Below are the code and all the weights of a small trained network. Each question names an input and a class and asks about switching units off, where a switched-off unit gives its printed mean instead of its output.

import numpy as np


def w(rows, s, z=0):
    codes = np.array(rows[::2]) - 128.0
    scale = np.full(codes.shape[1], s)
    scale[-1] = z or s
    return codes * scale


def norm(h):
    return h / np.sqrt((h * h).mean(-1, keepdims=True) + 1e-5)


def f(y):
    return np.maximum(y, 0)


def log_softmax(a):
    a = a - a.max(-1, keepdims=True)
    return a - np.log(np.exp(a).sum(-1, keepdims=True))


def net(x, mask):
    res = np.array(x, float).reshape(1, 4) / 4 @ E
    u = 0
    for l in range(2):
        y = f(norm(res) @ A[l][:, :-1].T + A[l][:, -1])
        res = res + np.where(mask[u : u + 8], y, B[l][:, -1]) @ B[l][:, :-1]
        u += 8
    return log_softmax(norm(res)[-1] @ U[:, :-1].T + U[:, -1])


A, B = {}, {}
E = w([
[68,130,118,32,160,116,167,152,71,216,102],'x0',
[155,149,88,129,158,119,254,20,108,89,120],'x1',
[202,70,56,84,141,236,187,182,136,82,72],'x2',
[116,170,147,120,9,193,141,102,87,91,153],'x3',
],0.0082)
A[0] = w([
[193,138,98,206,119,81,227,36,215,86,129,64],'L0N1',
[247,154,134,108,125,211,121,72,143,79,136,174],'L0N2',
[127,189,232,166,54,124,86,108,161,163,189,1],'L0N3',
[33,53,128,119,200,2,60,94,130,248,188,24],'L0N4',
[176,30,55,119,130,185,96,113,220,172,72,30],'L0N5',
[141,106,92,74,72,196,192,106,105,210,125,45],'L0N6',
[132,154,160,66,68,138,134,134,109,119,47,92],'L0N7',
[75,150,153,77,146,141,183,103,118,99,198,83],'L0N8',
],0.0068,0.004)
B[0] = w([
[207,111,82,126,124,97,111,36,84,96,112,228],'L0N1',
[85,118,161,155,124,77,98,99,202,162,77,218],'L0N2',
[94,179,180,164,115,149,109,161,1,102,187,204],'L0N3',
[174,211,122,131,68,73,146,164,180,169,64,254],'L0N4',
[70,90,151,196,151,114,78,190,176,77,155,188],'L0N5',
[116,105,121,117,54,123,82,112,134,197,152,180],'L0N6',
[142,143,99,79,147,212,151,116,133,151,154,162],'L0N7',
[54,124,88,142,89,131,91,160,176,108,130,165],'L0N8',
],0.0095,0.0074)
A[1] = w([
[153,221,30,148,29,161,93,121,81,154,123,127],'L1N1',
[91,194,239,153,130,146,119,163,42,102,182,16],'L1N2',
[122,102,121,212,131,148,136,177,246,160,69,130],'L1N3',
[147,51,103,163,203,204,128,232,185,73,140,101],'L1N4',
[182,103,1,151,171,134,146,40,68,96,175,65],'L1N5',
[94,191,183,102,189,72,217,162,86,145,34,51],'L1N6',
[120,91,102,34,94,230,136,117,106,187,156,5],'L1N7',
[86,203,210,190,132,185,115,152,99,75,175,150],'L1N8',
],0.0076,0.0034)
B[1] = w([
[148,127,150,124,177,154,138,152,149,124,159,255],'L1N1',
[130,142,144,135,154,154,120,108,108,49,186,205],'L1N2',
[105,115,123,90,168,97,155,162,117,125,139,248],'L1N3',
[41,80,158,144,182,155,115,144,86,58,57,217],'L1N4',
[167,96,155,172,113,127,115,74,145,111,97,199],'L1N5',
[170,128,150,144,151,126,99,172,155,160,123,181],'L1N6',
[101,136,80,107,24,162,168,133,162,137,143,182],'L1N7',
[105,109,94,90,159,128,130,110,8,133,185,216],'L1N8',
],0.013,0.0073)
U = w([
[57,20,126,132,194,149,126,191,127,52,67,2],'0',
[106,114,82,86,57,215,191,136,174,177,147,94],'1',
[182,192,147,137,163,57,129,192,196,223,82,196],'2',
[208,77,124,194,135,100,140,6,160,75,68,174],'3',
[142,167,166,147,145,141,96,136,38,93,231,162],'4',
],0.013,0.00098)

Each question gives the input, the list of numbers given to net, and the class t.
The units are the neurons (one row each of A and B). Each row of codes is followed by its name. A weight is (code - 128) times the scale printed after its matrix; where a second scale follows, it is the last column's (A, B and U).
mask holds one flag per neuron, layer by layer. A switched-off neuron (its flag False) gives its mean, the last column of its row in B, instead of its output. The means were averaged over made-up inputs and are rounded, as every weight is.
A unit's drop is (log p(t) with every unit on - log p(t) with that unit switched off) / (log p(t) with every unit on - log p(t) with every unit switched off).
The circuit of an input: a set's keep is (log p(t) with only the set's units on - log p(t) with every unit switched off) / (log p(t) with every unit on - log p(t) with every unit switched off). Starting from the 12 units with the biggest drops (on a tie, the unit counted first), units are removed one at a time, each time the one whose removal leaves the highest keep (on an exact tie, the one counted first), for as long as the keep stays at least 0.8.
circuit, biggest first: the units of the circuit, biggest drop first
k most important neurons: the k neurons with the biggest drops, biggest first
top k neurons in layer l: the k neurons of layer l with the biggest drops, biggest first
drop of u: that unit's drop, to one decimal
input [-5,3,-7,-8], class 2: circuit, biggest first -> [L0N4]
input [6,1,1,-1], class 1: top 2 neurons in layer 0 -> [L0N6, L0N2]
input [-8,-6,5,7], class 0: 2 most important neurons -> [L0N2, L1N4]
input [3,8,-5,6], class 3: 3 most important neurons -> [L0N1, L1N5, L0N3]
input [-2,-4,0,-1], class 4: 2 most important neurons -> [L0N3, L1N8]
input [8,-4,-8,3], class 2: top 2 neurons in layer 1 -> [L1N6, L1N4]
input [-2,0,7,7], class 1: 2 most important neurons -> [L0N6, L0N7]
input [5,-3,-6,1], class 2: 2 most important neurons -> [L0N4, L1N6]
input [-2,-1,-4,-3], class 2: top 2 neurons in layer 0 -> [L0N4, L0N5]
input [5,5,-3,2], class 1: 3 most important neurons -> [L0N6, L0N2, L0N8]
input [4,7,-1,6], class 1: top 2 neurons in layer 0 -> [L0N6, L0N8]
input [5,8,-7,3], class 2: drop of L0N3 -> 0.3
input [-1,-5,-1,-5], class 2: drop of L0N4 -> 1.2
input [8,-8,7,5], class 1: circuit, biggest first -> [L1N7]
input [1,6,7,-2], class 3: drop of L0N1 -> 1.5
input [4,-8,1,-5], class 2: drop of L1N5 -> 0.0
